Here is a tiny trained network, its code and every weight. The questions are about switching its units off for an input and a target symbol, where a switched-off unit gives its printed mean instead of its output.

import numpy as np


def w(rows, s, z=0):
    codes = np.array(rows[::2]) - 128.0
    scale = np.full(codes.shape[1], s)
    scale[-1] = z or s
    return codes * scale


def norm(h):
    return h / np.sqrt((h * h).mean(-1, keepdims=True) + 1e-5)


def f(y):
    return y / 2 * (1 + np.tanh(0.7978845608 * (y + 0.044715 * y**3)))


def softmax(a):
    e = np.exp(a - a.max(-1, keepdims=True))
    return e / e.sum(-1, keepdims=True)


def log_softmax(a):
    a = a - a.max(-1, keepdims=True)
    return a - np.log(np.exp(a).sum(-1, keepdims=True))


def net(x, mask):
    ids = ['αβγδζηθλμξπστφψ'.index(c) for c in x.split()]
    T = len(ids)
    res = E[ids] + P[:T]
    q, k, v = (norm(res) @ M[0].T for M in (Q, K, V))
    z = softmax(np.where(np.tri(T) > 0, q @ k.T / 3**0.5, -1e9)) @ v
    res = res + np.where(mask[0], z, O[0][:, -1]) @ O[0][:, :-1]
    y = f(norm(res) @ A[0][:, :-1].T + A[0][:, -1])
    res = res + np.where(mask[1:25], y, B[0][:, -1]) @ B[0][:, :-1]
    return log_softmax(norm(res)[-1] @ U[:, :-1].T + U[:, -1])


Q, K, V, O, A, B = {}, {}, {}, {}, {}, {}
E = w([
[101,113,76,149],'α',
[149,153,70,60],'β',
[141,192,130,114],'γ',
[130,68,73,128],'δ',
[85,96,144,100],'ζ',
[113,160,108,90],'η',
[141,55,184,178],'θ',
[172,105,152,251],'λ',
[109,158,111,101],'μ',
[112,158,109,92],'ξ',
[123,27,102,161],'π',
[176,161,179,110],'σ',
[227,151,113,130],'τ',
[118,190,148,156],'φ',
[121,198,133,207],'ψ',
],0.027)
P = w([
[2,248,108,197],'0',
[37,225,142,186],'1',
[61,204,161,180],'2',
[70,189,166,165],'3',
[83,170,164,152],'4',
[85,143,173,136],'5',
[103,131,181,111],'6',
[133,118,204,71],'7',
[127,117,196,81],'8',
],0.0037)
Q[0] = w([
[63,111,131,107],'head 1',
[254,105,228,208],'head 1',
[74,107,8,10],'head 1',
],0.025)
K[0] = w([
[109,96,101,97],'head 1',
[80,203,66,218],'head 1',
[242,12,136,5],'head 1',
],0.019)
V[0] = w([
[167,136,85,41],'head 1',
[2,43,189,10],'head 1',
[49,180,210,157],'head 1',
],0.0084)
O[0] = w([
[180,89,98,18,81],'head 1',
[173,27,249,3,5],'head 1',
[3,124,109,146,221],'head 1',
],0.0071,0.0029)
A[0] = w([
[99,220,223,142,54],'neuron 1',
[91,153,156,124,48],'neuron 2',
[211,241,166,160,53],'neuron 3',
[120,120,124,131,115],'neuron 4',
[46,144,197,155,69],'neuron 5',
[141,129,154,142,66],'neuron 6',
[104,134,134,138,108],'neuron 7',
[197,138,218,184,125],'neuron 8',
[106,184,81,133,27],'neuron 9',
[136,83,114,141,74],'neuron 10',
[109,52,46,113,146],'neuron 11',
[109,157,169,95,126],'neuron 12',
[99,179,74,51,130],'neuron 13',
[87,97,73,54,43],'neuron 14',
[153,140,111,126,119],'neuron 15',
[54,72,125,60,1],'neuron 16',
[72,157,92,131,74],'neuron 17',
[139,88,112,162,132],'neuron 18',
[106,58,162,191,57],'neuron 19',
[86,189,185,80,198],'neuron 20',
[161,118,92,169,59],'neuron 21',
[96,110,124,97,90],'neuron 22',
[118,154,133,114,75],'neuron 23',
[255,161,61,157,149],'neuron 24',
],0.019,0.0053)
B[0] = w([
[45,136,194,34,238],'neuron 1',
[98,109,145,125,142],'neuron 2',
[253,162,101,159,249],'neuron 3',
[126,126,133,123,125],'neuron 4',
[76,94,138,209,207],'neuron 5',
[118,111,128,145,116],'neuron 6',
[108,122,129,137,144],'neuron 7',
[114,78,127,243,173],'neuron 8',
[187,156,131,155,218],'neuron 9',
[154,148,152,84,141],'neuron 10',
[131,159,134,19,200],'neuron 11',
[156,127,170,113,167],'neuron 12',
[40,100,65,102,248],'neuron 13',
[90,144,112,209,184],'neuron 14',
[127,124,110,142,139],'neuron 15',
[231,172,166,186,169],'neuron 16',
[128,132,137,178,212],'neuron 17',
[160,125,161,114,164],'neuron 18',
[64,70,126,73,186],'neuron 19',
[219,158,180,30,254],'neuron 20',
[168,122,152,151,153],'neuron 21',
[137,126,127,150,137],'neuron 22',
[126,114,131,110,136],'neuron 23',
[171,80,86,212,242],'neuron 24',
],0.036,0.0076)
U = w([
[56,187,86,86,107],'α',
[138,224,158,219,62],'β',
[158,184,84,109,144],'γ',
[138,130,119,124,76],'δ',
[208,128,72,189,129],'ζ',
[110,218,75,149,103],'η',
[132,118,32,104,215],'θ',
[147,128,123,119,129],'λ',
[71,191,213,140,121],'μ',
[248,39,71,52,31],'ξ',
[144,162,117,118,151],'π',
[131,175,112,99,112],'σ',
[125,52,144,8,102],'τ',
[222,90,229,137,94],'φ',
[86,86,168,102,254],'ψ',
],0.018,0.0097)

Each question gives the input, a string of symbols that net reads in full, and the target symbol t.
The units are the heads (3 rows each of Q, K, V and O) and the neurons (one row each of A and B). Each row of codes is followed by its name. A weight is (code - 128) times the scale printed after its matrix; where a second scale follows, it is the last column's (O, A, B and U).
mask holds one flag per unit, heads first, then neurons. A switched-off unit (its flag False) gives its mean, the last column of its rows in O or B, instead of its output. The means were averaged over made-up inputs and are rounded, as every weight is.
A unit's drop is (log p(t) with every unit on - log p(t) with that unit switched off) / (log p(t) with every unit on - log p(t) with every unit switched off).
The circuit of an input: a set's keep is (log p(t) with only the set's units on - log p(t) with every unit switched off) / (log p(t) with every unit on - log p(t) with every unit switched off). Starting from the 12 units with the biggest drops (on a tie, the unit counted first), units are removed one at a time, each time the one whose removal leaves the highest keep (on an exact tie, the one counted first), for as long as the keep stays at least 0.8.
units of the circuit, in order: the units of the circuit, biggest drop first
k most important neurons: the k neurons with the biggest drops, biggest first
drop of u: that unit's drop, to one decimal
input μ γ ζ ζ β τ α σ α, target α: units of the circuit, in order	(neuron 11; neuron 20)
input β ζ λ θ α δ φ, target μ: units of the circuit, in order	(head 1; neuron 1)
input α λ ξ θ ψ δ α σ ξ, target α: units of the circuit, in order	(neuron 13)
input δ δ ξ, target ξ: units of the circuit, in order	(head 1; neuron 20; neuron 13; neuron 24)
input δ μ η, target ξ: units of the circuit, in order	(head 1; neuron 20; neuron 13; neuron 24)
input δ μ τ ξ ζ μ γ λ, target ψ: 2 most important neurons	(neuron 19; neuron 3)
input θ ψ ζ β δ δ λ δ ξ, target ξ: 2 most important neurons	(neuron 1; neuron 20)
input δ δ η, target ξ: 3 most important neurons	(neuron 20; neuron 13; neuron 24)
input β π η α σ δ τ β ξ, target θ: 2 most important neurons	(neuron 13; neuron 1)
input θ η θ δ τ μ β η, target θ: 2 most important neurons	(neuron 13; neuron 1)
input τ λ λ θ ψ σ μ, target α: 2 most important neurons	(neuron 13; neuron 3)
input γ μ μ ψ ζ β μ, target θ: 3 most important neurons	(neuron 13; neuron 1; neuron 14)
input γ ψ β γ, target β: 3 most important neurons	(neuron 11; neuron 17; neuron 9)
input σ ψ σ μ σ τ τ, target ζ: 2 most important neurons	(neuron 24; neuron 20)
input ζ ξ θ, target ψ: units of the circuit, in order	(neuron 19)
input γ θ ζ π α, target τ: 2 most important neurons	(neuron 19; neuron 11)
input γ μ τ β ξ ζ π λ η, target τ: 2 most important neurons	(neuron 3; neuron 13)
input μ η ξ σ τ δ γ γ μ, target ξ: 2 most important neurons	(neuron 20; neuron 13)
input α β μ σ σ γ ξ, target α: 3 most important neurons	(neuron 13; neuron 3; neuron 24)
input π θ λ μ μ, target ψ: most important neuron	(neuron 5)
input ζ σ ζ α, target φ: drop of neuron 3	0.1
input η φ γ, target μ: drop of neuron 24	0.2
input γ η β τ μ, target ζ: drop of head 1	5.6
input η μ β θ ζ α, target φ: drop of neuron 16	2.4
